Below is a small trained network, with its code and all its weights. Each question gives an input and a class and asks what happens when units are switched off, that is, made to give their printed mean instead of their output.

import numpy as np


def w(rows, s, z=0):
    codes = np.array(rows[::2]) - 128.0
    scale = np.full(codes.shape[1], s)
    scale[-1] = z or s
    return codes * scale


def f(y):
    return y / 2 * (1 + np.tanh(0.7978845608 * (y + 0.044715 * y**3)))


def log_softmax(a):
    a = a - a.max(-1, keepdims=True)
    return a - np.log(np.exp(a).sum(-1, keepdims=True))


def net(x, mask):
    res = np.array(x, float).reshape(1, 5) / 4 @ E
    y = f(res @ A[0][:, :-1].T + A[0][:, -1])
    res = res + np.where(mask, y, B[0][:, -1]) @ B[0][:, :-1]
    return log_softmax(res[-1] @ U[:, :-1].T + U[:, -1])


A, B = {}, {}
E = w([
[46,100,204,237,199,113,223,146,149,200,86],'x0',
[142,2,39,119,242,76,70,204,132,132,117],'x1',
[93,91,196,32,133,58,185,160,113,71,178],'x2',
[137,153,126,149,123,108,130,160,125,125,139],'x3',
[103,145,52,78,75,53,148,148,223,153,58],'x4',
],0.0069)
A[0] = w([
[220,50,51,68,192,106,37,163,123,95,114,131],'N0',
[100,149,135,132,40,140,178,53,138,144,118,131],'N1',
[234,116,71,65,101,128,15,117,106,62,162,47],'N2',
[70,35,77,181,224,71,117,162,109,154,101,129],'N3',
[185,102,21,212,153,199,62,114,111,166,3,154],'N4',
[110,102,152,29,188,101,180,165,128,66,142,170],'N5',
[110,60,174,88,150,63,186,164,117,62,143,94],'N6',
[162,39,80,139,179,152,103,201,132,120,107,80],'N7',
[161,138,158,128,182,198,136,90,50,134,187,30],'N8',
[91,123,89,99,75,77,142,122,199,161,55,48],'N9',
[85,158,45,118,127,51,164,202,170,161,65,189],'N10',
[148,179,77,179,151,191,101,117,148,193,104,54],'N11',
[117,87,89,128,135,149,169,82,115,102,99,255],'N12',
[43,56,212,238,239,117,221,173,158,217,52,60],'N13',
[183,149,136,170,169,151,85,156,51,114,240,187],'N14',
[134,55,189,188,197,164,139,97,34,138,187,105],'N15',
[104,118,173,79,121,80,167,126,125,80,170,44],'N16',
[146,104,153,142,158,186,91,147,60,133,166,74],'N17',
],0.0066,0.007)
B[0] = w([
[81,207,203,129,68,181,160,100,77,166,138,239],'N0',
[127,182,193,107,65,174,159,144,95,143,142,166],'N1',
[205,143,166,57,189,173,78,219,133,55,30,201],'N2',
[62,237,192,135,39,198,142,103,73,177,122,224],'N3',
[165,42,137,169,44,91,120,84,156,71,191,237],'N4',
[140,51,147,199,70,112,104,101,128,95,169,193],'N5',
[169,93,146,198,52,103,74,56,174,96,166,168],'N6',
[53,210,236,145,118,99,112,88,166,100,96,179],'N7',
[74,233,140,92,129,92,33,169,252,182,152,141],'N8',
[43,200,80,66,201,27,39,222,244,169,188,153],'N9',
[144,101,86,97,117,139,154,156,143,154,201,221],'N10',
[149,120,218,222,87,56,44,75,216,17,186,152],'N11',
[187,48,71,134,81,159,173,176,80,198,225,209],'N12',
[249,137,179,48,193,180,54,175,112,58,55,255],'N13',
[118,91,133,100,137,110,159,160,145,190,200,198],'N14',
[105,129,67,56,132,95,114,152,201,197,214,189],'N15',
[150,147,239,207,75,79,30,53,224,55,106,135],'N16',
[94,144,71,109,121,100,70,163,255,168,117,143],'N17',
],0.0077,0.0094)
U = w([
[179,135,147,90,162,145,88,159,129,77,75,104],'0',
[77,212,181,146,97,153,147,94,108,151,122,88],'1',
[137,68,136,204,106,80,100,87,165,84,148,86],'2',
[86,124,82,99,149,80,108,166,188,177,156,87],'3',
[142,98,124,134,112,139,149,139,111,144,153,214],'4',
[107,61,69,145,161,128,183,118,44,149,121,149],'5',
[4,160,70,227,246,60,62,56,156,107,17,6],'6',
],0.016,0.014)

Each question gives the input, the list of numbers given to net, and the class t.
The units are the neurons (one row each of A and B). Each row of codes is followed by its name. A weight is (code - 128) times the scale printed after its matrix; where a second scale follows, it is the last column's (A, B and U).
mask holds one flag per neuron, in row order. A switched-off neuron (its flag False) gives its mean, the last column of its row in B, instead of its output. The means were averaged over made-up inputs and are rounded, as every weight is.
A unit's drop is (log p(t) with every unit on - log p(t) with that unit switched off) / (log p(t) with every unit on - log p(t) with every unit switched off).
The circuit of an input: a set's keep is (log p(t) with only the set's units on - log p(t) with every unit switched off) / (log p(t) with every unit on - log p(t) with every unit switched off). Starting from the 12 units with the biggest drops (on a tie, the unit counted first), units are removed one at a time, each time the one whose removal leaves the highest keep (on an exact tie, the one counted first), for as long as the keep stays at least 0.8.
circuit, biggest first: the units of the circuit, biggest drop first
most important unit: the unit with the biggest drop
top k neurons: the k neurons with the biggest drops, biggest first
drop when u is switched off: that unit's drop, to one decimal
input [1,-4,-7,-4,8], class 3: top 2 neurons -> [N9; N5]
input [4,2,8,1,0], class 2: circuit, biggest first -> [N6]
input [3,7,7,5,-3], class 1: top 2 neurons -> [N3; N4]
input [4,0,3,-5,-5], class 3: circuit, biggest first -> [N15; N0]
input [3,6,-4,-5,6], class 1: top 3 neurons -> [N3; N7; N0]
input [5,-6,-2,7,4], class 4: top 3 neurons -> [N3; N0; N7]
input [3,7,3,-5,-7], class 1: top 3 neurons -> [N3; N7; N0]
input [-3,2,6,5,5], class 2: circuit, biggest first -> [N5; N6]
input [-8,-8,-3,-8,-8], class 0: top 3 neurons -> [N2; N0; N3]
input [4,0,-5,4,5], class 2: top 2 neurons -> [N4; N11]
input [8,-8,-1,8,5], class 0: top 2 neurons -> [N13; N3]
input [-3,-5,6,-3,4], class 2: circuit, biggest first -> [N0; N16]
input [-2,6,2,-4,0], class 1: circuit, biggest first -> [N0; N3]
input [-1,-3,-5,-6,-6], class 3: most important unit -> N8
input [7,0,7,3,5], class 0: top 2 neurons -> [N13; N4]
input [-8,-5,7,1,-8], class 0: top 4 neurons -> [N2; N4; N16; N10]
input [7,-2,6,1,2], class 0: top 2 neurons -> [N13; N4]
input [-4,7,-7,-4,-7], class 1: top 2 neurons -> [N0; N7]
input [3,-5,3,-8,-5], class 4: drop when N9 is switched off -> 0.2
input [3,-3,-8,6,-4], class 2: drop when N11 is switched off -> 0.1
input [6,-4,-1,-4,7], class 3: drop when N9 is switched off -> 0.9
input [3,1,-3,2,2], class 5: most important unit -> N2
